Every row comes from one small tree of marks. The marks that hang from a mark follow it in brackets, in the order of their numbers. Every link used is in the known rows. Which tree was each row made from?
Known rows:
j_522[j_185 j_664[j_900[j_72 j_274[j_193 j_607]]]]: [  -6 -211  183  -46   -7 -123  177  125   21  -28   49 -124   60 -132
  185   61  -85   40   95   -9   78   15 -136  -22  -77  -62   67   61
  165   39  191 -116  -27   51 -170  -96   96  120  -11  120    0 -172
  -22   49  184  -77   18   91   26  242 -113 -159  194  153  -27  -28
 -197  164  413  178   65  -77    0  -75   20]
j_191[j_185 j_656[j_522[j_664]]]: [-123 -280   69  -70    7  -33    7  133  -14   15   21  168  -52 -104
  225  192    0   96  108  107  -73   18 -135  155  -98  -93  143   75
  146   17   71  -68   99  189 -120 -267  -52   52  144   54  -41 -191
  -55   42   90 -250   68   86  146  -30 -101 -151  107  120  137  -13
 -214  201  173   94  153  -72  -26  -81   39]
j_274[j_193[j_471[j_185 j_191[j_656]]] j_664]: [ -71 -313  301  -49   42  -69   44  112  -75  -80   -5  128    7  -67
  167  144  -18  127  -46   77  384   30 -129   51 -102  -41  127   65
  147   26  131 -168  109   82 -173 -238   65   90 -100   23   39 -157
  129  -20  147 -213   39   17  147  212 -179 -107   17   53   60  -17
 -234  129 -102  174   35   29  -24  -35  165]
j_522[j_664[j_900[j_72 j_193 j_274]]]: [  -7 -228  147  -12  -63  -86  335   39  -94  -32   54  -44   50 -113
  183   27 -124  -38   95  -33   87  -90  -96   18  -78  -68   51   77
  129    8  179 -145   32   43 -240  -45  123   47  -16  -10  -18 -168
   -4   69  144  -75    0  152  -28  146  -67 -129  133  110  -39   10
 -194  199  384  148   55 -193   -3  -76    4]
j_42[j_72 j_274[j_607[j_193] j_664[j_900]]]: [-104  -55  222  -77   42    8  140   90   15  -74    8  -42   24 -100
  136  163  -69  -32   83  -22  348   30   63 -100 -107  -34   73  114
  182   67   58 -120  164  -59 -273 -185  263   91  -42  130   62 -112
   77   10  177  -93   45   87  -62  173  -89 -152 -172   98    2  251
 -142  186  177   79   50   -5   24  -94   91]
j_42[j_72 j_193[j_26[j_656 j_664 j_744]]]: [-231 -226  158  -67  -21  -22   21  -17 -250  -29  -63  153   18  -36
  149   65  -75   60  -56   68  551  -33  -27  141  -42  -40  209  120
   85  -50  112  -45  129  131 -187   60  145  -45   47  167   30   78
   -7   63  262  -44  -66  -61 -150 -120 -114  -63 -110   37  277  328
 -134  136  103 -162  -13 -105   17  -77  213]
j_656[j_185 j_191 j_522]: [-169 -230  122  -43   -5  -28 -254   22 -108  -41   94  -55  -35  -97
  278  148    3   24   27   64  -74    5  -61  139  -92  -96   65  161
  204   62  180  -71  -32  153  -22 -187  -80   44   17   62    4 -105
   31   -2  114 -204   26  -93   89  -52  -89 -211  235   91    2 -188
 -244  139   32    2   34  -27   21  -64   71]
j_607[j_193 j_274[j_664]]: [-157 -133  233  -29  -24  -27   73   95  -37  -85   41   30   -5  -60
  103   69 -112   25   83   39   65  -55   98   -4  -74  -90  147   81
  198   14  103 -142  112   69 -381  -31   70  110  -57   74   25 -188
   88   16  136  -29  -10  166  -23  115  -85 -215    7  129   14   29
 -181  177  150  162   -6 -132    1 -114   40]
j_274[j_607[j_191] j_664[j_900]]: [  30 -128  301  -40   12   16   34  109   41  -61   32  -81   29 -149
  147   15  -56   12   94   45   33  -82  -33 -160 -114  -39    5  127
  210   95   87 -194   89  -71 -156 -114  176  150   66  125    6 -123
  130    4  180 -105  106  103  -67  376  -77 -222   14  159  -73   65
 -219  192  -31  157   93  -16   46  -90   74]
j_900[j_193 j_274[j_664] j_522 j_656]: [   9 -208  244  -14 -119  -28  275   -2   35 -205   91   64  -12   16
  240  -60 -109  114   29   30 -471    2  118  196  -37  -45  131  -86
  193   30  100 -223  -88  191 -277  -14   49   85 -113   95   57  -93
  -11   -9  102  -23  -34  239  -92  258  -30 -205  -73  -35  114   20
 -238  149  296  169  -59 -267   81    7  -32]
j_274[j_193 j_607 j_664]: [  -7 -226  238  -84   27   11   59  171   27  -71   23   -6   -2 -136
  172  175 -111   63   11   63   20    7   21  -43  -83  -35   42   59
  229   93  111 -122  129   59 -168  -34   88   95  -28  137   59 -122
  135   -3  183   -9   24   61    1  321  -76 -205   10   24   47  139
 -192  153  -29  150   36  -55    8  -52   84]
j_522[j_185 j_664[j_900[j_72 j_274[j_607] j_656]]]: [   3 -192  204  -37  -51 -142  180   58   32  -62   75 -100   65  -78
  198    2  -61   59  102  -16 -111  -15 -130  -15  -72  -65   81   65
  174   35  180 -147  -83   77 -148 -124   58  144   11  145   -2 -140
  -71   32  168  -87   43  124  -49  253 -111 -163  115  193  -17  -77
 -206  181  420  190   59 -116   21  -56   -9]
j_744[j_26 j_471[j_72 j_522]]: [  12 -133   65 -107   73 -170 -234   77 -105  -33   57  -82  -22   26
  135    2   61  -61   20  214   34   40   27  -25    0  -42  280  141
  110   39  197  -89   33  -56  -45 -160    3  -18 -130   79   36  -48
   -3   19  176  -65   23   78   99 -154 -148 -168  -23   73  -46  -13
 -259  194   19   22   65   56   18  -58  218]
j_744[j_42[j_274[j_193]] j_72 j_471]: [-245 -171   67  -40    8 -117  207  214  -69   30    0   45   -5  -22
  253  -57  106   16 -113   71  170   74  145  144  -74  -58  210  115
   92   84  189  -72  114  -36   43  -56  190  -39 -147   99   77 -113
   92  -24  212 -164  -17  -96  146  -90  -91 -177 -114  146   24  203
 -221  165   -1   95   65  120   43  -28  246]
j_522[j_185 j_664[j_900[j_193[j_471]]]]: [ -32 -220  213  -50   -4 -139   53   54  -10  -32   33 -100   54 -130
  172   66  -58   55   44    0  191  -29 -217   84  -38  -44   69   26
  129    3  185 -123   33   70 -182 -117   46   67  -12   49  -37 -173
  -24   37  191 -137  -13   63   49  244 -166 -148  175  115  -47  -62
 -219  175  256  157   75  -67    5  -57  114]
j_744[j_26[j_274[j_664]] j_471[j_72]]: [  38  -73  171 -100   54  -72  -43  218 -140  -25   25   70    3  -21
   72   37   71  -23   35  181  165  121   89  -74   36  -57  247  132
  114   47  172  -99   56  -54 -135 -162  144   11  -47  135   45  -69
   -5   18  161  -71   45   57   81    1 -207 -193 -164  184 -108   60
 -208  224   31   40   68   17    3   -6  189]
j_900[j_72 j_193 j_274]: [-161 -201   85   -2 -132  -57  223   14 -189  -97   89  -26   27  -27
  201  -30 -108  -27   67  -22 -139  -42  113  112 -111  -65  128   65
   60   84  147 -142  -48  120 -309  -62  167   51 -135   42   24  -90
    0   29  145  -77  -59  135  -48   56  -51  -66   87  -69  115  -43
 -222   96  332  159  -27 -161    7  -58  -31]
j_26[j_656[j_185 j_191 j_522] j_664[j_900[j_72]]]: [-141 -296  182  -37  -28  -91 -186  -29 -189  -23   23   -5   36 -105
  162  -37   10   98   92  120  153   56 -210  136  -62 -119   89  211
  185  -38  129 -128   64   12   20  -17  123   29   60  159  -44  -75
  -58  -12   48 -176   31  -53   10 -121 -122 -201  151  270   83 -107
 -182  200  148 -117   50 -153    2   -8   80]
j_26[j_656[j_185] j_744]: [-226 -198  118  -35  -26  -35  -78   14 -142  -24   -9  216  -21 -101
   85  199    7  106  -15  121  134  -11    2   69   16  -97  168  133
  141   19   68 -109   61  154   13   53    6   -9  123  140  -11   17
   -7   20  163  -85   -8  -80  -97   40  -63 -129   72  127  188   24
 -162  154   45  -18   32 -110    7  -14   83]
j_42[j_193[j_26[j_744] j_471]]: [-183 -128  155  -76   24  -84  106   40 -138  -67  -32   84   13  -17
  174  161  -42   33  -56    2  548  -35   34  103  -41  -16  189   90
   83   -7  172  -30  129  179 -168  -28   59  -16  -18  109   34   -8
   66   37  354 -145 -108    5  -55    2 -118 -107   -9   36  101  171
 -199  143    0   20   -8   30   12 -118  229]
j_26[j_274[j_664[j_900]] j_744[j_471]]: [  24  -47  131  -21   18   47  212  173  -40  -31  -21  197   19 -106
    7  206   27   10   46   51  303   20  111 -144   54  -71  168  101
  161   26   89 -137  154  -39   -6  -45  208   -3  158  159   22  -92
   28   33  187 -110   15  107 -108  239 -134 -234  -82  233  -85  234
 -159  240  107  102  110  -60   16    7  145]
j_26[j_656[j_185 j_191[j_274]] j_744[j_42 j_72]]: [-396 -274   72   24  -37  -21  -36  107 -213  -28  -42  242   13  -55
  180  121   86  154  -38  133  195  -40  185  143  -63 -123  256  192
  141   67  125  -85  -11   72  165   76   67  -24  110  196    9   -8
   77   -6  169 -213   -5 -224  -59 -217  -35 -154   29  250  196   45
 -226  139  -81  -42   31  -18   32   34  157]
j_191[j_274[j_193[j_26[j_744[j_72]]]] j_656[j_185]]: [-351 -270   33  -36   43 -130   22  139 -178  -10  -55  121  -14  -51
  161  314   25   88  110  143  381   35  129   95 -132  -64  233  143
  164  100  130  -49  100  251  -10 -178   66   38  -21  116   17 -130
   74   28  147 -205    1  -34   93 -302  -80 -164   69  174  279  123
 -276  108  -19   33   19  140  -45  -68   95]
j_26[j_274[j_193[j_471[j_522]]] j_664]: [ -39 -276  145  -24   19  -28  120  107  -40  -48  -29  211   18  -69
   21  163  -43  161   14  145  417  138  -14  -59   -8  -61  175   86
  126  -40  161 -127  241   69 -128   70  234   -5 -128  130    5  -80
  -38   19  168  -91  -22   59   66   19 -167 -178   50   90  172  277
 -159  204   47  159   33  -95   17  -27  144]
j_191[j_185 j_193 j_656]: [-243 -266   51  -39   -5   -7   84  136  -54   45   17  170  -57  -86
  155  213   32  170   77   86  -19   15   87  110 -155  -99  140   55
   75   46   64  -37   83  187 -173 -273  -77   14   70   81    4 -168
  -25   81  123 -271   82  -39  157 -125  -83  -76   55   51  312   -5
 -210  106   36  107  120  -40  -46  -66    6]
j_191[j_185 j_274 j_656]: [-277 -261   74  -39  -14  -75   80  124  -46  -18   15  238  -36  -63
   73  268   41  161  137  100  157   36   93   77 -165  -89  140   74
   90   97   54  -83   74  230 -147 -356   11   85   79   68   -6 -177
  -16   42   40 -345   72  108  155 -113  -67 -129  -23   78  266   78
 -249  161  113  188   99   73  -33  -74   17]
j_191[j_193 j_656[j_185]]: [-236 -254   93  -34   11  -33  -23   66  -62   39   22  127  -53  -75
  190  207   11  110   52   81  -22    8   90   93 -124  -98  127   97
  129   52  115  -43   67  189 -123 -245  -72    4    8   87   17 -133
  -18   58  133 -198   94 -133  144 -183 -105 -118  123   96  264  -43
 -212   89  -15   20   66  -27  -44  -79   18]
j_191[j_185 j_193[j_471] j_274 j_656[j_522]]: [-223 -291   37  -38   75   37   18  159   34   -3  -35  202  -35  -17
  138  302   78  202  146   92  193  130  184  169 -164  -94  247   73
  125   87   38  -28  167  210 -245 -375   42   35  -20  203   -3 -206
  -33   51  132 -489   41   90  235 -223 -166 -134  110   82  321   55
 -240  129   50   85  103  131  -63 -115  114]
j_522[j_185 j_664[j_900[j_274]]]: [  10 -201  206  -35  -38 -117  135   92   30  -14   52  -67   32 -126
  138   47  -69   26   56  -15   92  -22 -168   -7  -30  -83   67   27
  150   -5  179 -142   -4   59 -134  -90   11  109   71   72  -15 -162
  -43   61  141 -113   45   97   48  273 -115 -183  150  151  -78  -21
 -215  202  357  185   79  -84   29  -77   46]
j_522[j_185 j_664[j_900[j_274[j_193]]]]: [ -11 -236  213  -34  -18 -131  194  125   22   -9   41  -83   32 -146
  145   64  -90   42   41    0  170    5 -176   36  -37  -72   63   18
  167    5  183 -135   12   84 -133  -65   19   99   15   61   -4 -180
  -18   62  154  -97   22   87   54  257 -106 -184  188  131  -34   15
 -219  181  360  188   67  -77    9  -69   54]
j_26[j_656[j_185] j_664[j_900] j_744]: [-127 -237  147  -39  -27  -55  -23   16 -147   -1  -40  185   15 -120
   11   73    7  117   68  126  272   22 -114   60   46 -119  110  140
  169  -63   74 -151  133   22   61  147   81    6  226  162  -51  -22
  -34   34  118  -73   10  -43 -114   28  -77 -190   90  267  172  146
 -132  206   86 -102   53 -170    5   12  124]
j_522[j_185 j_664[j_900[j_72 j_274 j_656[j_191]]]]: [ -70 -238  236    2  -79 -169  223   32  -59  -69   91 -101   64  -74
  208   -1  -65   68   63  -27   18  -49 -165    9  -91  -77   83   76
  151   12  214 -152 -121   89 -127 -157   28  111   -7   79    1 -143
  -54   33  151 -136   44  100  -39  159 -101 -154  115  180  -43 -156
 -239  184  403  196   67 -135   19  -34   -3]
j_900[j_72 j_522[j_185]]: [ -94 -103  103  -31  -33 -144 -131 -107  -57 -101   98  -15   16  -42
  218   28  -51  119   45   53 -180  -28  -25  -15 -102  -40  128   27
   43   35  172 -102  -67   77 -151 -184   58   17  -76  137  -12  -96
  -53  -11  130  -81   16   64   65  122  -90 -113   41  -56   16 -229
 -181  111  355  126   38 -109   85 -104   13]
j_26[j_656[j_191] j_664]: [-164 -343  278   -2 -108  -58    5    7 -171  -40   20  164    5  -76
  102   50  -18  136  -49  128  269    2 -158   57  -56 -118  110  151
  121  -59  132 -150  102   89  -72   53   58   17   20  108   -9   -1
   -8   -5   71 -125   18    2   18   25  -97 -162  -23  138  155   86
 -192  217  -34   47   46 -158   23   -8   91]
j_42[j_193[j_26[j_274] j_471[j_185]]]: [-160 -136  183  -80   58  -95   26   66  -79  -50  -30  106   30  -11
  125  116   23   92  -37   28  500   91    9   80  -58  -18  202   83
   54    1  179  -44  116  198 -186 -102  133   19 -101  112   45  -52
   -1   29  271 -225  -79  -72   38   36 -185 -108  -13   97  113  120
 -185  125   37   95  -37   39    4  -96  184]
j_607[j_191[j_185] j_193]: [-317 -162  176    8  -20    0   29   83 -120  -25   61 -143  -14 -172
  127   59   -9  151   72  127   82  -39  -77   19 -166  -58   83   83
  105   49  121 -142   -7  161 -331 -170   80   73  -88  -24  -27 -147
   80   34  212 -160   -3   61  -44   58  -29  -99  131   35  181  -16
 -231   92   89  181   66  -64   15 -115   49]
j_471[j_72 j_191[j_185 j_193 j_274[j_607]] j_522]: [ -17 -261   31   -3   85   -5 -360   16  -16  -36   -7   96  -11   -3
  166  205   74  161  111  164   29   -2  302  -53 -219  -93  214  105
  107   87  120 -114  -65  -43 -160 -182   19  112  -51  207   13  -75
   47   45   55 -299  115  -23  230   74 -123  -57  132  -19  191   49
 -239   69   13  229   21   43   36  -71   53]
j_664[j_900[j_72 j_193 j_656[j_191]]]: [-168 -188  155   15  -97 -189  230  -87 -213  -95  105 -103   66  -69
  224  -41  -72  -10   66  -11   42 -140  -49  151 -154  -38   34  133
  120   81  151 -150  -33   80  -57 -138   66   38  -98   -5   -5 -143
   36    3  121 -140  -14   75 -144   31  -24 -115   57   80   56 -126
 -255  120  215  137   22 -147   -8  -14  -16]
j_193[j_471[j_72 j_191]]: [ -34 -166  206  -35  -25 -103 -146  -45 -168  -73   43  169   31   -5
  179  112   10   40  -50   67  436  -17   27   31 -111  -46  122  118
   47    5  196 -126   48   17 -213 -196   71   81 -108   23  -18  -51
   78  -12  172 -185   37    8  171  200 -181  -39   25   -7  -50  -55
 -232  141  -48  185   11   75   24  -96  133]
j_193[j_26[j_656[j_185 j_191[j_274]]]]: [-260 -257  180  -45  -18 -121  -99   36 -221  -50   -7  -17    5  -75
  138  202   31   74    9  109  426   -1  -77   44  -69  -86  177  206
  125   28  169  -68   51  238  -21  -50   15   54  -52   91   11  -22
   29   15  150 -162  -15  -31   32 -160  -92 -131  -28  192   94  -64
 -270  164  -71   33  -21   69   24  -56   73]
j_193[j_26[j_664[j_900[j_522]]] j_471]: [  19 -164  168  -95    9 -136   45   -1 -107  -82  -13  -27   47  -33
  109   76  -14   44   56   56  572   32 -188  -16    2  -37  134  114
   91  -98  211  -92  234   65 -120   -8  115   40  -49   63  -41  -97
   20   23  252  -89  -49  155   63   -7 -152 -163  -47  181  -63   59
 -220  233  -10   23   17   63   58 -121  190]
j_656[j_191[j_274[j_664[j_900]]]]: [-133 -232  250   17  -40  -56  110   47 -104  -83   55   22   20  -88
  110  183  -52   39   39    4  330  -95   45  -69 -142  -83   51  126
  161   73  153 -147   48   41  -87 -197   55   71   24   52   29 -141
  119   13   75 -254   64   94   29   95  -56 -214  -24   98  -51   11
 -268  200   16  179   61    3   24  -55   76]
j_193[j_26[j_656] j_471[j_72 j_185 j_522]]: [-102 -244  141  -82   79 -199 -434  -85 -153  -92  -46   33   43   67
   92   92   53  101  -10  178  433  104  -56   11  -30  -38  369  141
   30  -51  180 -101  139   68  -61  -29  158   31 -180  111  -10   -8
  -15  -24  218 -181  -21  -21   68  -73 -203  -65    0  103   27 -147
 -274  145 -100   94  -31   89   25  -68  184]
j_193[j_26 j_471[j_72 j_185]]: [ -94 -177  153  -84   39 -172 -261  -27 -207  -69    4    9   48   43
  119  103   32   41    7   76  451   85  -34   12  -58  -38  240  119
    5  -19  236  -76  104   92 -171 -138  118   64 -116   33  -14  -77
   48   -1  247 -180  -20  -20   94   36 -191  -68    3   73  -67 -143
 -262  119  -86  116  -30  133   12 -107  173]

Write each row's tree:
[ -26 -178   88  -38   24  -93  325  218 -161   -5  -23  135   37  -90
   72 -157    7    2   76  124  266  -15  -78   40   54 -115  190  200
   82   19  150 -104  155 -113  136   95  103   -7   77  130  -27 -144
  -32   49  170  -99   43  -21  -40 -229  -75 -164  -94  311    9  177
 -161  216   85  -27   77  -92   42  -26  190]
j_744[j_26[j_274 j_664[j_900[j_72]]] j_42]
[  34 -212   92  -26    3  -58   43  -10  -70  -16   39  -74   23 -120
  258   33 -106  -69   94   21  -31  -97 -158  115  -66  -68   94  107
  172   28  130 -118  117   22 -123  -58   76   10   17   70  -50 -182
   -8   30  118 -142    5  129   -2  137  -97 -183  207   85  -66  -30
 -190  192  305   54   85 -165    8 -114   79]
j_656[j_522[j_664[j_900[j_72 j_193]]]]
[   7 -229  202  -39  -67  -67  233   -1   96 -121  106  105  -25  -16
  236   62  -51  167   43   53 -377   67  -11   80  -24  -71   82  -21
  221  -28  197 -159 -131  268 -226  -76  -61   86  -59   55   33  -86
  -92   34  127  -19   24  130   13  117  -45 -210   61  115   95  -50
 -192  197  388  124  -28 -218   74  -46  -56]
j_900[j_274 j_522[j_664] j_656[j_185]]
[-140 -197  114  -42  -16 -101 -153   40  -22  -24   31  101  -39  -56
  235  110  -16    9   45   95  -57  -10  -82  182  -78  -80  190   86
  138   64   65  -90  100  154    0 -250  -34   59   48  135  -22 -142
  -40  -14   89 -223   58   45  107   20 -124 -182  107   67  101  -32
 -253  140  105   85   99   13   -2 -104   68]
j_191[j_656[j_522[j_185]]]
[-276 -286   90   -3   36  -24   16   83  -30   23   -8  166  -41  -48
  121  289   31  149  111   84  109   38  215   64 -164 -108  161  101
  143  105   97  -52   70  218 -160 -306  -12   27  -21  147   26 -156
  -12   60   79 -323   98  -61  175 -248 -107 -150  102  108  325   54
 -233   91   18   59   46   61  -53  -97   32]
j_191[j_193 j_274 j_656[j_185]]
[-199 -131  150  -44   27 -113  -91   38   42 -112   36  -12   11    6
  107  104  -44   72   69   76  204   30   77   34  -66  -58  250   92
  160    2  143 -102  112  113 -342  -80   67   97 -222  101   13 -160
   18    2  226 -101  -78  154   44  -33 -148 -173  141  105   89  -27
 -216  150  162  198  -21    8    1 -138  100]
j_607[j_193[j_471[j_522[j_185]]] j_274]
[-249 -398  238    3  -40   -5  -83   44 -143  -10   -7  131   -3  -72
   76  136   40  241   23  138  230   89    0   61  -93 -144  122  153
  159  -16  145 -114   36  139 -138  -15   56   17   -6  186   13  -24
  -31   26   59 -227   41 -104   91 -158 -125 -174   73  185  291   54
 -186  161  -37  -27    9 -105   -4    0   88]
j_26[j_656[j_185 j_191[j_193 j_274]] j_664]
[-130 -299   54   -5   28  -84 -118   29  -13  -55   -1  182  -45  -38
  155  231   76  129   92  158  171  -79   16   -1 -182  -87  199  129
  120   67   66 -149   11  108  -15 -312  -65  110    1   72   -2 -116
   11   27    2 -341  102  102  219  -62  -93  -76   44   56  225   60
 -276  151   28  244   83   70   29  -68   50]
j_471[j_191[j_185 j_274 j_656] j_522]
[-165 -168  168  -66   30  -41  217  103  -16  -41   15   95   -7  -72
  185  230  -65  -11  -19   14  405   89   86   -1 -127  -23   88  130
  135  113   90  -72  158   88 -231 -153  205   49 -164  108   82  -49
   65   19  196 -101    5   16   34   96  -78 -100  -76  -41  170  315
 -144  134  139  127   19   64    4 -103   87]
j_42[j_72 j_274[j_193 j_607]]
[-124  -94  304  -51   42 -117  260   73   20  -46  -10   76   -8  -65
  141   40  -75   12  -13  -67  351   -2   85   30 -100  -43   55   37
  136   43   78 -134  124  -17 -175 -120  177   30   27  127   86  -94
   58    9  141 -229   39   21   22  219  -78 -205 -140   48    5  235
 -156  203  195  136   46  -83   30  -70  146]
j_42[j_193 j_274[j_664[j_900]]]
[ -81 -105  233  -27    3 -124  223   37  -60  -61   23   28   11  -68
  109   74  -65  -24   56  -44  272  -30   20 -133  -88  -67   76  110
  105   53   91 -169  143  -82 -127 -144  218   50   11   94   39 -126
   52   -6  102 -186   86  114   23  193  -75 -172 -151   83 -107   41
 -179  230  183  189   84  -58   44  -68   76]
j_42[j_274[j_664[j_900[j_72]]]]
[ -10 -251  169  -16  -48  -73   88  -37  -20  -59   70   53  -14  -45
  251   58  -76   34   -1   63 -201  -78 -126  123  -49  -69  124   81
  205   24  126 -148   67  170  -84  -63  -58   39  -16   95  -10 -102
  -38    3  119 -119   36  133  -57  161  -78 -199   68   68   53    7
 -209  200  172  121   54 -168   35  -83   62]
j_900[j_656[j_522[j_664]]]
[   2 -118  143  -55   15 -136   46  -57   17  -87   55  -10   39  -72
  151   21  -19   39   62   24  122    8  -71  151  -61  -16   60   11
  101   14  130 -139   94   59 -123 -130   68   29  -85   -2  -27 -188
   26   14  134 -170  -50   84   43  203  -91 -163  116   54   -6  -45
 -207  134  202  113    6  -50   25  -79   82]
j_664[j_900[j_193[j_471[j_185]] j_522]]
[ -29 -292  111  -64   74  -89  -56   58  -77  -86  -45   -3   19  -22
  162  268   59  110   53  102  604  -35 -143 -102  -85  -48  242  162
  104  -30  208  -98   97  131 -164 -156   26   95 -111   57  -13  -79
   35   45  227 -255  -12  165  184  -53 -187  -55   11  138   16    4
 -274  216  -48  193   33  154   56 -111  188]
j_193[j_26 j_471[j_191[j_185 j_274] j_522[j_664]]]
[-117 -150  239  -53    2 -107  -75  -32 -125  -59   24  172   21   -5
  216   54  -23   70  -87   27  423  -12   89  156 -141  -21  103   62
   62   10  185  -84   12   74 -266 -178   68   40  -98   67   30  -25
   65    5  210 -207  -10  -75  124  164 -163  -59   32  -51   77   84
 -196  108   50  116  -17    2    8 -102  172]
j_42[j_193[j_471[j_72 j_191]]]
[ -12 -103  133    5   12   34  364  205  -29  -49  -35  263   25  -79
   52   66   42   55   -5   49  202    1  131    0   82  -90  207  104
  163   41   97 -140  124  -43  141   29  179   -9  163  166   28 -111
   21   13  228 -126   25   49 -187  129  -87 -231 -153  301  -61  265
 -179  222   62   85   96  -73   37   48  185]
j_26[j_274[j_664[j_900[j_656]]] j_744[j_42 j_471]]
[-141 -277  153  -16   -1   38  -97  114  -67  -79   50   18  -23  -80
  185  194   -5  104   87   56   30   -2   42   64 -140 -104  122  106
  187   88  102 -113   20  100 -127 -240   17   79   82  134   14 -160
   65    6   57 -352   45  112   93   48  -83 -226   63   54   16  -58
 -262  188   68  126   86  -10   27  -54   98]
j_656[j_191[j_185 j_274[j_664]] j_522]
[-217 -228  199  -32  -11   42   15  171  -38  -96   57  -31    3 -112
  129  275    6  164  105   53  115    8   99  -47 -179  -86   66  100
  185   93  133  -99  -30  133 -237 -242   31  124   29  103   41 -153
  113   15  126 -249   17   83   38   85  -52 -186   -3  106   89   22
 -245  159   14  191   55    2    6  -38   42]
j_656[j_191[j_185 j_274[j_607[j_193] j_664]]]
[ -58 -264  183  -39  -36  -99   95  -69   13 -115   88   30  -13  -58
  301   56  -59  179   39   86 -422   -6  -81  219  -51  -35   58  -26
  201    6  183 -143 -121  277 -226  -66  -66   21 -110   21    0 -109
  -64   13  127  -13  -30   53  -21  103  -61 -175  106   44  163  -91
 -191  135  288   83  -30 -274   49   -7  -13]
j_900[j_193 j_522[j_664] j_656[j_185]]
[ -99 -255  307  -82   62   46   79  239   29  -89    8  -24   16 -134
  162  143  -34  193   36  100  199   96  -19  -61 -131   -5   61   77
  197   98  120 -138   92   87 -344 -160  214  135 -112  111   40 -122
  153   -6  300 -139   13   82   35  273 -132 -153   57   48  109   61
 -223  145 -107  193   68   60   -1  -56  144]
j_274[j_193[j_471] j_607[j_191[j_185]] j_664]
[  -9 -193  341  -63   75  -15  160  181   45  -84   -1  -87   52 -152
  150   87  -70   77   48   62  378   36  -54  -76 -115    6   25  110
  232   93  121 -165  166  -11 -230 -116  254  132 -122   99   28 -154
  182  -11  288 -119   25  106  -21  314 -121 -203   78  131   -7  108
 -233  168  -82  166   65   78   -5  -81  153]
j_274[j_193[j_471] j_607[j_191] j_664[j_900]]
[ -93 -179  113  -40  -12  -90  -28   84 -114   -2   49  107    2  -20
  171  -72   46   18  -86   82   74   36  108  161  -28  -83  165   92
   48   45  221  -70   33  -26  -10 -109   85   -8  -36   29   18 -105
   38  -10  200 -122   37  -56   78  -11  -94 -141  -60   82  -87   56
 -241  141   12   73   51   54   31  -45  199]
j_744[j_42 j_471[j_72]]
[-155 -263  100  -28   14   54  -64  102  -65  -31   55   -2  -24  -66
  251  194   33  117   17   42   96   40   30  145 -132  -92  142  116
  138   39  141  -36   60  129 -174 -213  -48    9  -31  119    8 -139
   38   36  194 -344   -5   -9  140  -48 -128 -143  190   30   95 -122
 -235  134  -10   70   84    5   -5  -81  120]
j_656[j_191[j_185 j_193[j_471]] j_522]
